Below are the code and all the weights of a small trained network. Each question names an input and a target symbol and asks about switching units off, where a switched-off unit gives its printed mean instead of its output.

import numpy as np


def w(rows, s, z=0):
    codes = np.array(rows[::2]) - 128.0
    scale = np.full(codes.shape[1], s)
    scale[-1] = z or s
    return codes * scale


def softmax(a):
    e = np.exp(a - a.max(-1, keepdims=True))
    return e / e.sum(-1, keepdims=True)


def log_softmax(a):
    a = a - a.max(-1, keepdims=True)
    return a - np.log(np.exp(a).sum(-1, keepdims=True))


def net(x, mask):
    ids = ['εζηλμπτψ'.index(c) for c in x.split()]
    T = len(ids)
    res = E[ids] + P[:T]
    u = 0
    for l in range(2):
        r = res
        for j in range(3):
            rows = slice(3 * j, 3 * j + 3)
            q, k, v = (r @ M[l][rows].T for M in (Q, K, V))
            z = softmax(np.where(np.tri(T) > 0, q @ k.T / 3**0.5, -1e9)) @ v
            o = O[l][rows]
            res = res + np.where(mask[u + j], z, o[:, -1]) @ o[:, :-1]
        u += 3
    return log_softmax(res[-1] @ U[:, :-1].T + U[:, -1])


Q, K, V, O = {}, {}, {}, {}
E = w([
[105,32,77,126,97,152,88],'ε',
[196,173,119,137,100,164,118],'ζ',
[113,238,151,5,184,116,76],'η',
[81,239,46,24,80,98,147],'λ',
[132,116,62,185,150,115,109],'μ',
[168,155,190,209,226,108,40],'π',
[137,98,16,134,167,97,141],'τ',
[176,178,152,156,184,140,114],'ψ',
],0.018)
P = w([
[144,115,149,8,73,44,183],'0',
[35,154,133,124,190,161,154],'1',
[200,137,117,70,112,179,125],'2',
[55,125,150,127,145,115,155],'3',
[194,150,107,116,72,157,120],'4',
[72,119,162,122,147,114,164],'5',
[179,161,94,137,51,140,115],'6',
[95,169,142,151,199,129,150],'7',
[202,174,80,172,42,112,115],'8',
[75,106,151,136,136,99,163],'9',
],0.014)
Q[0] = w([
[142,99,82,141,122,3,134],'0.h1',
[170,69,37,169,248,159,132],'0.h1',
[107,65,147,95,58,127,119],'0.h1',
[165,154,193,171,73,101,205],'0.h2',
[196,160,206,135,137,82,101],'0.h2',
[52,169,110,34,179,55,144],'0.h2',
[88,132,41,121,165,189,237],'0.h3',
[183,103,96,147,254,97,133],'0.h3',
[87,174,132,113,159,188,129],'0.h3',
],0.0077)
K[0] = w([
[156,91,100,112,90,107,128],'0.h1',
[91,159,96,95,133,151,75],'0.h1',
[156,131,143,111,180,55,236],'0.h1',
[126,247,55,98,58,102,206],'0.h2',
[179,199,163,166,237,121,96],'0.h2',
[72,154,125,55,131,129,173],'0.h2',
[124,120,2,213,145,84,148],'0.h3',
[136,119,101,224,145,51,82],'0.h3',
[92,72,167,151,161,92,88],'0.h3',
],0.0083)
V[0] = w([
[20,66,132,66,158,133,138],'0.h1',
[104,152,164,210,93,253,124],'0.h1',
[105,91,170,113,156,231,31],'0.h1',
[113,175,82,7,216,134,149],'0.h2',
[115,208,194,136,141,159,116],'0.h2',
[124,117,112,107,54,104,167],'0.h2',
[168,119,99,162,164,97,90],'0.h3',
[123,124,156,145,40,194,71],'0.h3',
[166,108,153,218,106,160,152],'0.h3',
],0.0076)
O[0] = w([
[71,51,110,79,239,171,14,112],'0.h1',
[152,122,11,246,89,114,117,50],'0.h1',
[186,134,106,108,172,57,130,83],'0.h1',
[78,128,93,206,150,78,162,254],'0.h2',
[83,120,73,192,167,53,42,145],'0.h2',
[99,90,146,169,241,123,188,124],'0.h2',
[99,36,163,89,165,95,113,154],'0.h3',
[109,153,2,178,142,153,143,59],'0.h3',
[19,93,114,52,146,182,59,58],'0.h3',
],0.0052,0.0073)
Q[1] = w([
[70,176,156,165,130,142,68],'1.h1',
[155,98,185,154,148,159,139],'1.h1',
[190,127,54,83,131,190,168],'1.h1',
[140,190,126,151,171,103,40],'1.h2',
[93,196,211,75,70,77,137],'1.h2',
[53,178,40,174,147,114,254],'1.h2',
[123,190,214,58,117,164,44],'1.h3',
[203,167,122,71,119,164,150],'1.h3',
[92,87,107,69,90,119,180],'1.h3',
],0.0089)
K[1] = w([
[142,193,192,181,253,49,126],'1.h1',
[140,27,190,114,138,98,101],'1.h1',
[217,151,35,12,80,49,118],'1.h1',
[149,144,21,188,157,103,26],'1.h2',
[12,204,187,88,93,166,112],'1.h2',
[42,106,72,118,68,14,131],'1.h2',
[134,182,82,65,177,232,38],'1.h3',
[111,188,76,181,51,211,90],'1.h3',
[112,58,141,13,89,60,185],'1.h3',
],0.0064)
V[1] = w([
[111,138,62,72,78,117,164],'1.h1',
[136,146,109,181,199,121,102],'1.h1',
[120,117,167,100,150,47,168],'1.h1',
[125,79,97,176,130,139,93],'1.h2',
[99,41,154,157,114,176,165],'1.h2',
[155,117,44,116,108,100,88],'1.h2',
[31,128,21,92,143,113,37],'1.h3',
[182,128,79,145,200,254,118],'1.h3',
[73,84,104,93,157,110,124],'1.h3',
],0.0089)
O[1] = w([
[145,19,171,91,179,202,141,140],'1.h1',
[99,65,232,158,63,112,232,144],'1.h1',
[145,138,95,110,92,168,85,233],'1.h1',
[150,44,213,162,160,202,184,21],'1.h2',
[116,134,177,234,132,116,84,1],'1.h2',
[51,155,182,108,99,193,8,92],'1.h2',
[166,112,139,141,59,38,167,29],'1.h3',
[109,112,86,104,68,74,198,14],'1.h3',
[147,253,78,186,128,140,115,102],'1.h3',
],0.006,0.0071)
U = w([
[150,72,126,10,102,128,29,205],'ε',
[210,152,30,179,43,119,111,212],'ζ',
[100,53,100,67,135,2,119,3],'η',
[40,151,146,88,90,159,159,23],'λ',
[73,116,147,152,137,144,128,147],'μ',
[118,106,162,120,112,61,78,39],'π',
[132,23,129,75,209,54,183,59],'τ',
[146,119,175,136,150,100,231,131],'ψ',
],0.0067,0.0036)

Each question gives the input, a string of symbols that net reads in full, and the target symbol t.
The units are the heads (3 rows each of Q, K, V and O). Each row of codes is followed by its name. A weight is (code - 128) times the scale printed after its matrix; where a second scale follows, it is the last column's (O and U).
mask holds one flag per head, layer by layer. A switched-off head (its flag False) gives its mean, the last column of its rows in O, instead of its output. The means were averaged over made-up inputs and are rounded, as every weight is.
A unit's drop is (log p(t) with every unit on - log p(t) with that unit switched off) / (log p(t) with every unit on - log p(t) with every unit switched off).
The circuit of an input: a set's keep is (log p(t) with only the set's units on - log p(t) with every unit switched off) / (log p(t) with every unit on - log p(t) with every unit switched off). Starting from all 6 units, units are removed one at a time, each time the one whose removal leaves the highest keep (on an exact tie, the one counted first), for as long as the keep stays at least 0.8.
circuit, biggest first: the units of the circuit, biggest drop first
heads that matter: for each layer, one digit per head in row order, 1 if its drop is at least 0.15 and else 0, layers parted by /
drop of u: that unit's drop, to one decimal
input λ ζ λ, target ζ: heads that matter	110 / 010
input τ λ ψ π λ λ ζ λ, target ζ: heads that matter	110 / 011
input μ ζ λ ε ε τ μ λ ψ, target ε: circuit, biggest first	(0.h2, 1.h3)
input ψ ε λ μ μ η, target η: circuit, biggest first	(0.h2, 1.h2)
input τ μ π μ μ τ μ ψ λ, target ε: heads that matter	000 / 110
input λ ζ λ π λ π μ, target ε: circuit, biggest first	(1.h1)
input η μ ψ μ λ η λ η ζ, target ε: circuit, biggest first	(1.h3, 1.h1)
input ψ η μ μ η, target ζ: circuit, biggest first	(1.h3, 0.h2)
input ε λ ψ τ λ μ τ τ π, target ε: circuit, biggest first	(0.h2, 1.h3)
input λ η π η λ ζ μ λ ψ, target ε: circuit, biggest first	(1.h2, 0.h2)
input ε ψ τ ε λ τ ζ, target ε: heads that matter	000 / 101
input λ μ ψ μ μ μ ε ψ τ, target ε: heads that matter	001 / 100
input η η ψ η η τ π, target ε: circuit, biggest first	(0.h2, 1.h2)
input ε ε ψ η ψ ζ ψ ζ τ, target ε: circuit, biggest first	(1.h2, 0.h3)
input ψ μ ζ ζ ζ η η, target ζ: heads that matter	111 / 000
input ζ μ ζ ζ ζ μ ψ ε λ, target ε: circuit, biggest first	(1.h1)
input λ ψ ε ζ, target ζ: heads that matter	100 / 010
input τ η μ ζ, target ζ: drop of 0.h2	-0.1
input λ μ ψ τ ε η, target η: drop of 1.h1	0.0
